Below are the code and all the weights of a small trained network. Each question names an input and a target symbol and asks about switching units off, where a switched-off unit gives its printed mean instead of its output.

import numpy as np


def w(rows, s, z=0):
    codes = np.array(rows[::2]) - 128.0
    scale = np.full(codes.shape[1], s)
    scale[-1] = z or s
    return codes * scale


def norm(h):
    return h / np.sqrt((h * h).mean(-1, keepdims=True) + 1e-5)


def f(y):
    return np.maximum(y, 0)


def softmax(a):
    e = np.exp(a - a.max(-1, keepdims=True))
    return e / e.sum(-1, keepdims=True)


def log_softmax(a):
    a = a - a.max(-1, keepdims=True)
    return a - np.log(np.exp(a).sum(-1, keepdims=True))


def net(x, mask):
    ids = ['βεηθμξσφ'.index(c) for c in x.split()]
    T = len(ids)
    res = E[ids] + P[:T]
    u = 0
    for l in range(2):
        r = norm(res)
        for j in range(3):
            rows = slice(2 * j, 2 * j + 2)
            q, k, v = (r @ M[l][rows].T for M in (Q, K, V))
            z = softmax(np.where(np.tri(T) > 0, q @ k.T / 2**0.5, -1e9)) @ v
            o = O[l][rows]
            res = res + np.where(mask[u + j], z, o[:, -1]) @ o[:, :-1]
        u += 3
        y = f(norm(res) @ A[l][:, :-1].T + A[l][:, -1])
        res = res + np.where(mask[u : u + 4], y, B[l][:, -1]) @ B[l][:, :-1]
        u += 4
    return log_softmax(norm(res)[-1] @ U[:, :-1].T + U[:, -1])


Q, K, V, O, A, B = {}, {}, {}, {}, {}, {}
E = w([
[46,179,151],'β',
[225,250,84],'ε',
[84,155,113],'η',
[136,162,167],'θ',
[143,124,104],'μ',
[102,115,159],'ξ',
[178,169,22],'σ',
[50,141,180],'φ',
],0.013)
P = w([
[124,102,101],'0',
[161,245,167],'1',
[207,164,137],'2',
[68,223,48],'3',
[157,111,152],'4',
[70,235,42],'5',
[156,68,137],'6',
],0.012)
Q[0] = w([
[24,15,76],'0.h0',
[111,108,50],'0.h0',
[155,254,178],'0.h1',
[169,228,185],'0.h1',
[243,130,102],'0.h2',
[174,64,181],'0.h2',
],0.0053)
K[0] = w([
[192,83,30],'0.h0',
[71,125,144],'0.h0',
[58,48,52],'0.h1',
[91,161,53],'0.h1',
[96,44,115],'0.h2',
[59,160,1],'0.h2',
],0.0099)
V[0] = w([
[121,138,121],'0.h0',
[133,138,175],'0.h0',
[85,10,111],'0.h1',
[106,200,160],'0.h1',
[119,184,140],'0.h2',
[64,88,109],'0.h2',
],0.014)
O[0] = w([
[149,151,39,157],'0.h0',
[46,45,181,160],'0.h0',
[91,42,97,27],'0.h1',
[124,103,255,216],'0.h1',
[186,127,131,253],'0.h2',
[87,196,111,49],'0.h2',
],0.0071,0.0037)
A[0] = w([
[140,58,9,222],'0.n0',
[52,216,107,4],'0.n1',
[193,85,2,128],'0.n2',
[201,216,124,157],'0.n3',
],0.0085,0.0029)
B[0] = w([
[255,104,181,175],'0.n0',
[10,168,84,184],'0.n1',
[70,99,161,177],'0.n2',
[68,92,191,254],'0.n3',
],0.0079,0.0064)
Q[1] = w([
[156,169,145],'1.h0',
[69,196,144],'1.h0',
[196,116,77],'1.h1',
[146,7,76],'1.h1',
[22,133,56],'1.h2',
[118,139,186],'1.h2',
],0.014)
K[1] = w([
[232,179,38],'1.h0',
[97,204,52],'1.h0',
[141,75,254],'1.h1',
[53,116,120],'1.h1',
[192,254,190],'1.h2',
[202,53,57],'1.h2',
],0.0083)
V[1] = w([
[119,106,9],'1.h0',
[71,150,114],'1.h0',
[226,162,123],'1.h1',
[162,228,91],'1.h1',
[201,181,144],'1.h2',
[102,213,150],'1.h2',
],0.012)
O[1] = w([
[186,26,122,30],'1.h0',
[159,114,70,219],'1.h0',
[97,101,124,170],'1.h1',
[147,132,91,253],'1.h1',
[254,241,107,122],'1.h2',
[80,215,41,184],'1.h2',
],0.0086,0.0026)
A[1] = w([
[84,215,249,193],'1.n0',
[100,151,123,139],'1.n1',
[239,118,164,2],'1.n2',
[172,181,143,35],'1.n3',
],0.015,0.0036)
B[1] = w([
[127,109,92,246],'1.n0',
[137,77,113,159],'1.n1',
[122,136,10,151],'1.n2',
[124,146,190,154],'1.n3',
],0.013,0.014)
U = w([
[25,205,122,3],'β',
[184,223,159,163],'ε',
[104,116,89,9],'η',
[121,186,229,163],'θ',
[218,93,140,209],'μ',
[117,102,245,246],'ξ',
[204,183,73,60],'σ',
[26,149,164,151],'φ',
],0.011,0.0037)

Each question gives the input, a string of symbols that net reads in full, and the target symbol t.
The units are the heads (2 rows each of Q, K, V and O) and the neurons (one row each of A and B). Each row of codes is followed by its name. A weight is (code - 128) times the scale printed after its matrix; where a second scale follows, it is the last column's (O, A, B and U).
mask holds one flag per unit, layer by layer, with each layer's heads first. A switched-off unit (its flag False) gives its mean, the last column of its rows in O or B, instead of its output. The means were averaged over made-up inputs and are rounded, as every weight is.
A unit's drop is (log p(t) with every unit on - log p(t) with that unit switched off) / (log p(t) with every unit on - log p(t) with every unit switched off).
The circuit of an input: a set's keep is (log p(t) with only the set's units on - log p(t) with every unit switched off) / (log p(t) with every unit on - log p(t) with every unit switched off). Starting from the 12 units with the biggest drops (on a tie, the unit counted first), units are removed one at a time, each time the one whose removal leaves the highest keep (on an exact tie, the one counted first), for as long as the keep stays at least 0.8.
units of the circuit, in order: the units of the circuit, biggest drop first
top k neurons: the k neurons with the biggest drops, biggest first
k most important neurons of layer l: the k neurons of layer l with the biggest drops, biggest first
which heads matter: for each layer, one digit per head in row order, 1 if its drop is at least 0.15 and else 0, layers parted by /
input ξ μ ξ ε σ, target ξ: units of the circuit, in order : (1.h2, 0.h1)
input β β ξ ε θ β φ, target β: units of the circuit, in order : (1.h0, 0.h1, 1.n0, 0.n3)
input θ β η, target θ: units of the circuit, in order : (0.h1)
input μ μ μ ξ β, target μ: top 2 neurons : (0.n0, 0.n2)
input σ φ φ μ φ ξ ξ, target σ: which heads matter : 010 / 001
input σ φ σ β β, target σ: top 2 neurons : (1.n2, 1.n0)
input β φ μ η φ θ ξ, target β: units of the circuit, in order : (1.h0, 0.n3)
input ε ε σ ξ σ, target ε: units of the circuit, in order : (0.h1, 1.n3)
input ξ ε σ, target ξ: which heads matter : 011 / 001
input μ μ μ β σ ε φ, target μ: which heads matter : 110 / 001
input β ξ β θ ε ξ μ, target β: units of the circuit, in order : (0.h1, 1.h0, 1.n0)
input φ ε β β φ ξ ε, target φ: units of the circuit, in order : (1.h2, 0.h1, 0.h2)
input ε ε β φ μ, target ε: units of the circuit, in order : (0.h1, 1.h2)
input β σ ξ μ μ, target β: units of the circuit, in order : (1.h0)
input θ η ε η φ ε ξ, target ε: which heads matter : 010 / 101
input μ σ β μ θ, target μ: which heads matter : 110 / 101
input σ φ μ σ φ, target σ: which heads matter : 000 / 001
input μ ε η, target μ: 3 most important neurons of layer 0 : (0.n0, 0.n2, 0.n3)
input μ μ β, target μ: which heads matter : 110 / 000
input φ η θ, target φ: units of the circuit, in order : (1.h2)
